Here is a tiny trained network, its code and every weight. The questions are about switching its units off for an input and a class, where a switched-off unit gives its printed mean instead of its output.

import numpy as np


def w(rows, s, z=0):
    codes = np.array(rows[::2]) - 128.0
    scale = np.full(codes.shape[1], s)
    scale[-1] = z or s
    return codes * scale


def norm(h):
    return h / np.sqrt((h * h).mean(-1, keepdims=True) + 1e-5)


def f(y):
    return y / 2 * (1 + np.tanh(0.7978845608 * (y + 0.044715 * y**3)))


def log_softmax(a):
    a = a - a.max(-1, keepdims=True)
    return a - np.log(np.exp(a).sum(-1, keepdims=True))


def net(x, mask):
    res = np.array(x, float).reshape(1, 2) / 4 @ E
    u = 0
    for l in range(4):
        y = f(norm(res) @ A[l][:, :-1].T + A[l][:, -1])
        res = res + np.where(mask[u : u + 4], y, B[l][:, -1]) @ B[l][:, :-1]
        u += 4
    return log_softmax(norm(res)[-1] @ U[:, :-1].T + U[:, -1])


A, B = {}, {}
E = w([
[89,187,118,68,132,225,102,137,7],'x0',
[140,10,243,1,155,180,157,191,141],'x1',
],0.0081)
A[0] = w([
[105,164,129,121,212,119,69,117,24,61],'0.n0',
[41,187,82,140,77,96,129,50,253,151],'0.n1',
[95,97,127,144,81,40,124,80,203,9],'0.n2',
[182,123,158,58,185,120,114,157,224,188],'0.n3',
],0.0057,0.0014)
B[0] = w([
[160,183,61,118,107,31,215,107,158,224],'0.n0',
[207,123,166,145,247,184,127,81,85,255],'0.n1',
[2,211,180,181,76,100,190,202,120,216],'0.n2',
[197,140,152,137,215,149,100,44,73,237],'0.n3',
],0.0068,0.0039)
A[1] = w([
[83,123,166,194,75,52,130,173,171,234],'1.n0',
[171,159,164,103,186,152,185,120,133,105],'1.n1',
[58,151,97,204,132,64,114,68,13,7],'1.n2',
[2,190,92,104,114,143,46,138,41,18],'1.n3',
],0.0065,0.0019)
B[1] = w([
[213,142,61,115,8,114,176,179,141,183],'1.n0',
[29,91,3,128,119,90,112,80,69,213],'1.n1',
[119,75,105,84,108,215,42,113,133,253],'1.n2',
[156,201,215,209,130,127,170,188,164,209],'1.n3',
],0.0073,0.0046)
A[2] = w([
[66,99,209,220,56,56,163,132,152,135],'2.n0',
[6,137,42,181,139,90,150,53,30,10],'2.n1',
[117,153,214,140,7,121,90,255,150,103],'2.n2',
[135,224,158,128,157,199,57,157,60,86],'2.n3',
],0.0074,0.0013)
B[2] = w([
[79,250,151,105,116,179,162,201,57,177],'2.n0',
[80,151,2,21,41,149,153,75,164,235],'2.n1',
[96,222,115,201,100,188,220,170,33,150],'2.n2',
[153,97,208,215,154,30,165,185,205,254],'2.n3',
],0.0078,0.0064)
A[3] = w([
[222,143,99,254,183,98,32,10,155,4],'3.n0',
[187,169,72,247,132,222,81,38,148,72],'3.n1',
[100,150,232,224,19,105,191,226,86,123],'3.n2',
[191,132,72,102,136,64,154,51,166,193],'3.n3',
],0.0076,0.0045)
B[3] = w([
[143,19,192,26,199,163,56,79,95,178],'3.n0',
[145,19,239,83,189,106,117,162,115,198],'3.n1',
[89,255,124,153,187,106,240,208,127,255],'3.n2',
[118,183,87,148,71,199,151,120,76,196],'3.n3',
],0.0089,0.0093)
U = w([
[200,22,202,52,255,174,105,92,54,254],'0',
[121,238,172,212,234,37,250,226,139,247],'1',
[72,177,29,60,77,184,154,45,90,213],'2',
[139,153,177,174,29,86,11,215,219,2],'3',
[158,103,106,199,83,62,68,211,207,2],'4',
[177,115,135,201,46,96,70,194,221,2],'5',
],0.01,0.0068)

Each question gives the input, the list of numbers given to net, and the class t.
The units are the neurons (one row each of A and B). Each row of codes is followed by its name. A weight is (code - 128) times the scale printed after its matrix; where a second scale follows, it is the last column's (A, B and U).
mask holds one flag per neuron, layer by layer. A switched-off neuron (its flag False) gives its mean, the last column of its row in B, instead of its output. The means were averaged over made-up inputs and are rounded, as every weight is.
A unit's drop is (log p(t) with every unit on - log p(t) with that unit switched off) / (log p(t) with every unit on - log p(t) with every unit switched off).
most important unit: the unit with the biggest drop
top k neurons: the k neurons with the biggest drops, biggest first
k most important neurons of layer l: the k neurons of layer l with the biggest drops, biggest first
drop when u is switched off: that unit's drop, to one decimal
input [-4,-4], class 0: 2 most important neurons of layer 1 => 1.n2, 1.n3
input [-2,-1], class 2: most important unit => 2.n1
input [-7,8], class 0: top 4 neurons => 0.n3, 3.n2, 2.n3, 1.n3
input [-2,2], class 2: top 2 neurons => 1.n1, 0.n3
input [-4,-6], class 0: top 2 neurons => 0.n1, 1.n1
input [-3,0], class 2: top 2 neurons => 0.n1, 0.n3
input [3,-1], class 2: top 2 neurons => 0.n0, 0.n2
input [-3,3], class 2: top 2 neurons => 1.n1, 0.n3
input [2,-1], class 2: 2 most important neurons of layer 0 => 0.n0, 0.n2
input [-3,5], class 0: top 3 neurons => 0.n3, 3.n2, 2.n1
input [-1,-4], class 0: top 4 neurons => 0.n1, 1.n2, 0.n0, 3.n1
input [1,3], class 2: 3 most important neurons of layer 1 => 1.n1, 1.n3, 1.n2
input [2,-2], class 2: top 2 neurons => 0.n0, 2.n1
input [1,-2], class 2: most important unit => 2.n1
input [5,-7], class 0: top 2 neurons => 1.n1, 0.n2
input [1,0], class 2: top 3 neurons => 0.n0, 1.n3, 0.n2
input [0,4], class 0: 2 most important neurons of layer 0 => 0.n0, 0.n2
input [0,1], class 2: drop when 1.n1 is switched off => 0.5
input [8,3], class 1: drop when 0.n2 is switched off => 0.0
input [2,-5], class 0: drop when 1.n1 is switched off => 0.1
input [0,0], class 2: top neuron => 0.n2
input [-4,-8], class 0: drop when 0.n1 is switched off => 0.9
